Below is a small trained network, with its code and all its weights. Each question gives an input and a target symbol and asks what happens when units are switched off, that is, made to give their printed mean instead of their output.

import numpy as np


def w(rows, s, z=0):
    codes = np.array(rows[::2]) - 128.0
    scale = np.full(codes.shape[1], s)
    scale[-1] = z or s
    return codes * scale


def norm(h):
    return h / np.sqrt((h * h).mean(-1, keepdims=True) + 1e-5)


def f(y):
    return y / 2 * (1 + np.tanh(0.7978845608 * (y + 0.044715 * y**3)))


def softmax(a):
    e = np.exp(a - a.max(-1, keepdims=True))
    return e / e.sum(-1, keepdims=True)


def log_softmax(a):
    a = a - a.max(-1, keepdims=True)
    return a - np.log(np.exp(a).sum(-1, keepdims=True))


def net(x, mask):
    ids = ['αηλπτψ'.index(c) for c in x.split()]
    T = len(ids)
    res = E[ids] + P[:T]
    u = 0
    for l in range(3):
        q, k, v = (norm(res) @ M[l].T for M in (Q, K, V))
        z = softmax(np.where(np.tri(T) > 0, q @ k.T / 2**0.5, -1e9)) @ v
        res = res + np.where(mask[u], z, O[l][:, -1]) @ O[l][:, :-1]
        u += 1
        y = f(norm(res) @ A[l][:, :-1].T + A[l][:, -1])
        res = res + np.where(mask[u : u + 8], y, B[l][:, -1]) @ B[l][:, :-1]
        u += 8
    return log_softmax(norm(res)[-1] @ U[:, :-1].T + U[:, -1])


Q, K, V, O, A, B = {}, {}, {}, {}, {}, {}
E = w([
[115,88,95],'α',
[5,120,111],'η',
[186,164,191],'λ',
[134,194,120],'π',
[101,133,149],'τ',
[114,150,48],'ψ',
],0.024)
P = w([
[196,1,127],'0',
[120,60,171],'1',
[116,93,153],'2',
[149,116,109],'3',
[240,120,28],'4',
[155,164,75],'5',
[145,199,83],'6',
[149,209,91],'7',
[165,207,92],'8',
],0.0064)
Q[0] = w([
[92,251,152],'L0H0',
[98,65,177],'L0H0',
],0.013)
K[0] = w([
[18,254,228],'L0H0',
[191,45,200],'L0H0',
],0.0078)
V[0] = w([
[117,254,83],'L0H0',
[157,58,176],'L0H0',
],0.0064)
O[0] = w([
[189,202,17,253],'L0H0',
[97,66,255,19],'L0H0',
],0.0043,0.002)
A[0] = w([
[174,54,185,89],'L0N0',
[79,112,242,2],'L0N1',
[56,180,149,79],'L0N2',
[152,105,102,161],'L0N3',
[246,71,98,184],'L0N4',
[128,129,54,57],'L0N5',
[56,59,13,157],'L0N6',
[177,242,55,46],'L0N7',
],0.011,0.0027)
B[0] = w([
[85,87,151,136],'L0N0',
[174,70,118,149],'L0N1',
[154,69,141,166],'L0N2',
[102,141,127,136],'L0N3',
[84,115,179,158],'L0N4',
[80,119,86,162],'L0N5',
[26,61,129,253],'L0N6',
[250,79,151,254],'L0N7',
],0.019,0.0074)
Q[1] = w([
[84,251,97],'L1H0',
[156,33,134],'L1H0',
],0.016)
K[1] = w([
[68,84,251],'L1H0',
[175,189,32],'L1H0',
],0.017)
V[1] = w([
[109,145,254],'L1H0',
[76,183,96],'L1H0',
],0.031)
O[1] = w([
[147,127,253,70],'L1H0',
[74,191,116,5],'L1H0',
],0.025,0.016)
A[1] = w([
[175,118,107,164],'L1N0',
[159,149,34,2],'L1N1',
[245,253,105,116],'L1N2',
[107,170,151,86],'L1N3',
[146,118,118,80],'L1N4',
[97,110,106,138],'L1N5',
[67,94,145,149],'L1N6',
[111,178,173,26],'L1N7',
],0.016,0.0025)
B[1] = w([
[140,108,79,253],'L1N0',
[63,119,57,237],'L1N1',
[252,208,179,216],'L1N2',
[171,118,151,100],'L1N3',
[131,129,106,155],'L1N4',
[96,145,160,203],'L1N5',
[131,159,174,241],'L1N6',
[166,80,145,110],'L1N7',
],0.026,0.0045)
Q[2] = w([
[3,103,120],'L2H0',
[76,45,120],'L2H0',
],0.029)
K[2] = w([
[244,245,104],'L2H0',
[203,185,6],'L2H0',
],0.015)
V[2] = w([
[57,28,127],'L2H0',
[130,5,77],'L2H0',
],0.02)
O[2] = w([
[193,224,62,222],'L2H0',
[250,143,57,253],'L2H0',
],0.016,0.012)
A[2] = w([
[31,154,118,117],'L2N0',
[235,81,59,208],'L2N1',
[97,88,170,190],'L2N2',
[193,20,83,114],'L2N3',
[180,98,120,85],'L2N4',
[98,179,167,102],'L2N5',
[69,215,142,14],'L2N6',
[32,4,124,2],'L2N7',
],0.019,0.0057)
B[2] = w([
[189,143,148,146],'L2N0',
[57,62,179,250],'L2N1',
[99,152,97,151],'L2N2',
[121,42,73,215],'L2N3',
[171,114,131,155],'L2N4',
[111,111,103,131],'L2N5',
[163,173,73,134],'L2N6',
[252,166,117,176],'L2N7',
],0.032,0.021)
U = w([
[156,63,155,121],'α',
[147,204,94,255],'η',
[225,135,98,17],'λ',
[199,190,217,166],'π',
[89,183,169,137],'τ',
[81,154,7,57],'ψ',
],0.017,0.0084)

Each question gives the input, a string of symbols that net reads in full, and the target symbol t.
The units are the heads (2 rows each of Q, K, V and O) and the neurons (one row each of A and B). Each row of codes is followed by its name. A weight is (code - 128) times the scale printed after its matrix; where a second scale follows, it is the last column's (O, A, B and U).
mask holds one flag per unit, layer by layer, with each layer's heads first. A switched-off unit (its flag False) gives its mean, the last column of its rows in O or B, instead of its output. The means were averaged over made-up inputs and are rounded, as every weight is.
A unit's drop is (log p(t) with every unit on - log p(t) with that unit switched off) / (log p(t) with every unit on - log p(t) with every unit switched off).
unit that matters most: the unit with the biggest drop
k most important neurons: the k neurons with the biggest drops, biggest first
top k neurons in layer l: the k neurons of layer l with the biggest drops, biggest first
drop of u: that unit's drop, to one decimal
input τ α ψ α λ, target ψ: 2 most important neurons	L0N4; L0N0
input α τ τ η α λ α α, target π: unit that matters most	L0N7
input η α η π λ η, target λ: top 3 neurons in layer 2	L2N7; L2N1; L2N2
input η η η ψ α η π η, target π: top 3 neurons in layer 2	L2N7; L2N3; L2N0
input η π η η, target λ: 4 most important neurons	L0N6; L2N7; L1N2; L0N2
input α η α, target η: 2 most important neurons	L0N7; L1N6
input η λ α η λ, target π: 3 most important neurons	L0N6; L2N3; L0N7
input τ α η ψ τ, target ψ: 2 most important neurons	L0N4; L0N5
input η ψ λ α α η, target η: 2 most important neurons	L2N1; L0N6
input ψ α α ψ α η τ π η, target η: 3 most important neurons	L2N1; L1N2; L0N6
input λ α η, target π: 3 most important neurons	L0N7; L2N3; L2N1
input η ψ α λ, target ψ: 3 most important neurons	L0N0; L0N4; L0N7
input λ α η ψ τ η η λ α, target π: top 2 neurons in layer 2	L2N7; L2N3
input τ ψ η τ η ψ η, target ψ: 2 most important neurons	L0N2; L0N5
input η α η ψ α α, target ψ: most important neuron	L2N7
input α α α, target τ: top 2 neurons in layer 1	L1N1; L1N0
input τ λ η η λ, target π: top 3 neurons in layer 0	L0N7; L0N4; L0N0
input ψ η η ψ ψ τ, target ψ: top 2 neurons in layer 0	L0N2; L0N5
input η τ λ λ τ ψ, target ψ: drop of L1H0	0.7
input η α α, target η: drop of L2N7	0.1
input τ ψ η α, target ψ: drop of L1N6	0.0
